Below are the code and all the weights of a small trained network. Each question names an input and a class and asks about switching units off, where a switched-off unit gives its printed mean instead of its output.

import numpy as np


def w(rows, s, z=0):
    codes = np.array(rows[::2]) - 128.0
    scale = np.full(codes.shape[1], s)
    scale[-1] = z or s
    return codes * scale


def f(y):
    return y / 2 * (1 + np.tanh(0.7978845608 * (y + 0.044715 * y**3)))


def log_softmax(a):
    a = a - a.max(-1, keepdims=True)
    return a - np.log(np.exp(a).sum(-1, keepdims=True))


def net(x, mask):
    res = np.array(x, float).reshape(1, 7) / 4 @ E
    y = f(res @ A[0][:, :-1].T + A[0][:, -1])
    res = res + np.where(mask, y, B[0][:, -1]) @ B[0][:, :-1]
    return log_softmax(res[-1] @ U[:, :-1].T + U[:, -1])


A, B = {}, {}
E = w([
[45,228,158,236,101],'x0',
[111,118,131,96,46],'x1',
[35,175,162,90,91],'x2',
[51,54,87,152,74],'x3',
[100,148,71,107,173],'x4',
[1,67,170,63,130],'x5',
[181,155,175,105,211],'x6',
],0.0071)
A[0] = w([
[104,128,134,80,149,109],'N0',
[208,82,84,160,219,98],'N1',
[83,140,156,56,152,140],'N2',
[135,140,79,102,115,102],'N3',
[139,181,112,153,142,86],'N4',
[160,75,116,117,86,65],'N5',
[167,163,144,165,150,157],'N6',
[133,217,125,172,145,213],'N7',
[141,135,87,146,105,134],'N8',
[38,144,156,144,103,120],'N9',
[67,94,190,241,91,178],'N10',
[169,216,115,171,155,164],'N11',
[188,233,152,193,136,129],'N12',
[142,114,162,123,118,95],'N13',
[57,118,188,34,187,116],'N14',
[196,56,140,127,118,191],'N15',
[76,87,145,198,118,118],'N16',
[109,86,152,97,60,255],'N17',
[113,125,150,64,119,176],'N18',
[125,141,11,130,156,164],'N19',
[149,105,131,95,63,146],'N20',
[168,81,130,111,59,156],'N21',
[144,93,96,156,145,141],'N22',
[55,122,118,199,132,77],'N23',
[160,120,51,207,139,151],'N24',
[159,71,139,114,41,93],'N25',
[127,187,33,163,132,171],'N26',
[105,108,142,63,150,114],'N27',
[177,222,171,149,115,190],'N28',
],0.012,0.0026)
B[0] = w([
[105,106,134,95,122,154],'N0',
[241,48,177,134,177,234],'N1',
[84,75,125,86,97,190],'N2',
[144,151,105,94,124,139],'N3',
[115,157,144,127,98,157],'N4',
[116,183,120,136,182,171],'N5',
[136,147,193,161,134,180],'N6',
[124,156,138,125,62,213],'N7',
[133,145,101,99,110,151],'N8',
[134,4,108,162,80,235],'N9',
[156,72,114,208,121,254],'N10',
[132,162,202,149,96,215],'N11',
[107,186,252,173,101,237],'N12',
[109,133,140,150,141,131],'N13',
[53,41,150,69,69,233],'N14',
[127,166,135,175,225,214],'N15',
[148,113,89,170,115,198],'N16',
[66,120,76,162,139,226],'N17',
[84,115,129,111,141,177],'N18',
[214,161,65,41,116,180],'N19',
[89,177,94,134,158,176],'N20',
[99,211,113,142,189,193],'N21',
[163,131,98,115,153,157],'N22',
[149,115,100,175,71,206],'N23',
[172,115,110,52,120,201],'N24',
[83,208,92,158,184,194],'N25',
[175,163,74,60,50,195],'N26',
[86,85,152,105,146,175],'N27',
[57,189,183,155,95,220],'N28',
],0.022,0.0079)
U = w([
[58,167,50,160,161,143],'0',
[125,196,210,162,8,145],'1',
[188,88,148,163,174,5],'2',
[21,83,120,71,82,184],'3',
[163,162,92,104,41,130],'4',
[135,97,45,255,35,151],'5',
],0.0086,0.0019)

Each question gives the input, the list of numbers given to net, and the class t.
The units are the neurons (one row each of A and B). Each row of codes is followed by its name. A weight is (code - 128) times the scale printed after its matrix; where a second scale follows, it is the last column's (A, B and U).
mask holds one flag per neuron, in row order. A switched-off neuron (its flag False) gives its mean, the last column of its row in B, instead of its output. The means were averaged over made-up inputs and are rounded, as every weight is.
A unit's drop is (log p(t) with every unit on - log p(t) with that unit switched off) / (log p(t) with every unit on - log p(t) with every unit switched off).
The circuit of an input: a set's keep is (log p(t) with only the set's units on - log p(t) with every unit switched off) / (log p(t) with every unit on - log p(t) with every unit switched off). Starting from the 12 units with the biggest drops (on a tie, the unit counted first), units are removed one at a time, each time the one whose removal leaves the highest keep (on an exact tie, the one counted first), for as long as the keep stays at least 0.8.
circuit, biggest first: the units of the circuit, biggest drop first
top k neurons: the k neurons with the biggest drops, biggest first
drop of u: that unit's drop, to one decimal
input [1,-3,5,0,1,5,-3], class 3: circuit, biggest first -> [N14]
input [-3,0,-2,5,-1,7,-8], class 0: top 2 neurons -> [N25; N21]
input [-3,-3,6,5,-6,6,-5], class 5: top 4 neurons -> [N10; N16; N9; N23]
input [4,-7,6,6,-2,4,7], class 5: top 2 neurons -> [N10; N23]
input [-5,-4,-3,-1,5,-5,-8], class 4: top 3 neurons -> [N26; N19; N24]
input [8,5,3,-3,-4,5,5], class 5: top 2 neurons -> [N9; N10]
input [-8,-4,1,-3,8,1,-6], class 2: top 2 neurons -> [N1; N28]
input [-5,5,-7,-4,-7,-3,-4], class 0: drop of N25 -> 0.2
input [-6,-2,1,-3,2,0,-2], class 2: drop of N1 -> 0.1
input [-2,0,-4,-2,8,-4,6], class 1: top 2 neurons -> [N12; N11]
input [3,0,0,-5,3,4,2], class 3: top 2 neurons -> [N14; N2]
input [-2,-7,-7,3,-7,-7,0], class 2: drop of N1 -> 1.5
input [-3,-1,-5,2,-6,8,4], class 3: drop of N14 -> 1.6
input [8,4,4,0,-8,-1,1], class 5: circuit, biggest first -> [N10]
